Here is a tiny trained network, its code and every weight. The questions are about switching its units off for an input and a class, where a switched-off unit gives its printed mean instead of its output.

import numpy as np


def w(rows, s, z=0):
    codes = np.array(rows[::2]) - 128.0
    scale = np.full(codes.shape[1], s)
    scale[-1] = z or s
    return codes * scale


def norm(h):
    return h / np.sqrt((h * h).mean(-1, keepdims=True) + 1e-5)


def f(y):
    return y / 2 * (1 + np.tanh(0.7978845608 * (y + 0.044715 * y**3)))


def log_softmax(a):
    a = a - a.max(-1, keepdims=True)
    return a - np.log(np.exp(a).sum(-1, keepdims=True))


def net(x, mask):
    res = np.array(x, float).reshape(1, 2) / 4 @ E
    u = 0
    for l in range(4):
        y = f(norm(res) @ A[l][:, :-1].T + A[l][:, -1])
        res = res + np.where(mask[u : u + 6], y, B[l][:, -1]) @ B[l][:, :-1]
        u += 6
    return log_softmax(norm(res)[-1] @ U[:, :-1].T + U[:, -1])


A, B = {}, {}
E = w([
[252,213,128,99],'x0',
[187,12,64,59],'x1',
],0.0035)
A[0] = w([
[139,234,216,178,4],'0.n1',
[138,251,237,190,41],'0.n2',
[152,64,24,82,200],'0.n3',
[128,209,221,149,17],'0.n4',
[249,254,125,144,52],'0.n5',
[221,99,103,126,33],'0.n6',
],0.0052,0.0018)
B[0] = w([
[143,169,20,32,207],'0.n1',
[104,162,101,1,251],'0.n2',
[110,162,192,115,252],'0.n3',
[183,155,15,32,175],'0.n4',
[80,50,76,156,243],'0.n5',
[180,247,152,198,151],'0.n6',
],0.005,0.003)
A[1] = w([
[100,92,191,69,66],'1.n1',
[51,199,111,133,190],'1.n2',
[157,81,88,154,1],'1.n3',
[83,83,12,165,166],'1.n4',
[255,128,45,212,160],'1.n5',
[132,222,171,134,138],'1.n6',
],0.0041,0.0017)
B[1] = w([
[108,106,81,191,174],'1.n1',
[238,62,94,29,255],'1.n2',
[153,199,128,174,47],'1.n3',
[255,107,230,106,231],'1.n4',
[99,123,221,99,226],'1.n5',
[207,100,68,55,141],'1.n6',
],0.0042,0.001)
A[2] = w([
[135,130,121,89,209],'2.n1',
[88,200,137,142,124],'2.n2',
[127,185,146,85,7],'2.n3',
[98,221,127,151,67],'2.n4',
[255,130,166,126,196],'2.n5',
[107,143,184,117,30],'2.n6',
],0.0078,0.0012)
B[2] = w([
[123,107,187,82,195],'2.n1',
[186,145,138,58,113],'2.n2',
[162,85,126,126,157],'2.n3',
[183,147,92,60,111],'2.n4',
[98,195,253,80,254],'2.n5',
[188,94,67,109,128],'2.n6',
],0.005,0.003)
A[3] = w([
[119,126,157,175,68],'3.n1',
[77,110,116,31,88],'3.n2',
[174,137,115,134,40],'3.n3',
[125,74,135,60,28],'3.n4',
[169,255,35,85,119],'3.n5',
[56,193,82,128,248],'3.n6',
],0.0069,0.0013)
B[3] = w([
[137,78,113,102,125],'3.n1',
[120,186,111,184,247],'3.n2',
[88,132,98,148,102],'3.n3',
[117,160,120,155,182],'3.n4',
[119,2,109,82,255],'3.n5',
[202,144,113,140,167],'3.n6',
],0.0086,0.0034)
U = w([
[202,126,98,193,66],'0',
[149,114,33,27,192],'1',
[165,137,111,164,10],'2',
[149,197,237,99,192],'3',
[58,21,144,187,183],'4',
[150,136,113,148,2],'5',
[90,254,64,194,136],'6',
],0.016,0.0081)

Each question gives the input, the list of numbers given to net, and the class t.
The units are the neurons (one row each of A and B). Each row of codes is followed by its name. A weight is (code - 128) times the scale printed after its matrix; where a second scale follows, it is the last column's (A, B and U).
mask holds one flag per neuron, layer by layer. A switched-off neuron (its flag False) gives its mean, the last column of its row in B, instead of its output. The means were averaged over made-up inputs and are rounded, as every weight is.
A unit's drop is (log p(t) with every unit on - log p(t) with that unit switched off) / (log p(t) with every unit on - log p(t) with every unit switched off).
The circuit of an input: a set's keep is (log p(t) with only the set's units on - log p(t) with every unit switched off) / (log p(t) with every unit on - log p(t) with every unit switched off). Starting from the 12 units with the biggest drops (on a tie, the unit counted first), units are removed one at a time, each time the one whose removal leaves the highest keep (on an exact tie, the one counted first), for as long as the keep stays at least 0.8.
units of the circuit, in order: the units of the circuit, biggest drop first
unit that matters most: the unit with the biggest drop
k most important neurons: the k neurons with the biggest drops, biggest first
top k neurons in layer l: the k neurons of layer l with the biggest drops, biggest first
drop of u: that unit's drop, to one decimal
input [-1,2], class 4: units of the circuit, in order	0.n2, 0.n1
input [-2,7], class 4: most important neuron	0.n2
input [-3,-2], class 6: 2 most important neurons	0.n5, 3.n5
input [-1,-1], class 6: 2 most important neurons	3.n2, 0.n6
input [-1,3], class 4: 3 most important neurons	0.n2, 0.n1, 1.n4
input [-7,-5], class 6: 2 most important neurons	3.n5, 0.n5
input [-1,8], class 3: 2 most important neurons	0.n5, 3.n5
input [0,6], class 3: 2 most important neurons	0.n5, 0.n6
input [2,1], class 3: 2 most important neurons	3.n5, 0.n6
input [-1,7], class 4: top 2 neurons in layer 1	1.n2, 1.n4
input [4,0], class 3: 2 most important neurons	1.n4, 0.n5
input [-2,2], class 4: drop of 0.n2	1.4
input [7,6], class 3: drop of 0.n5	0.0
input [-3,8], class 4: unit that matters most	0.n2
input [-7,-8], class 6: drop of 1.n5	-0.1
input [-2,8], class 4: drop of 1.n2	0.3
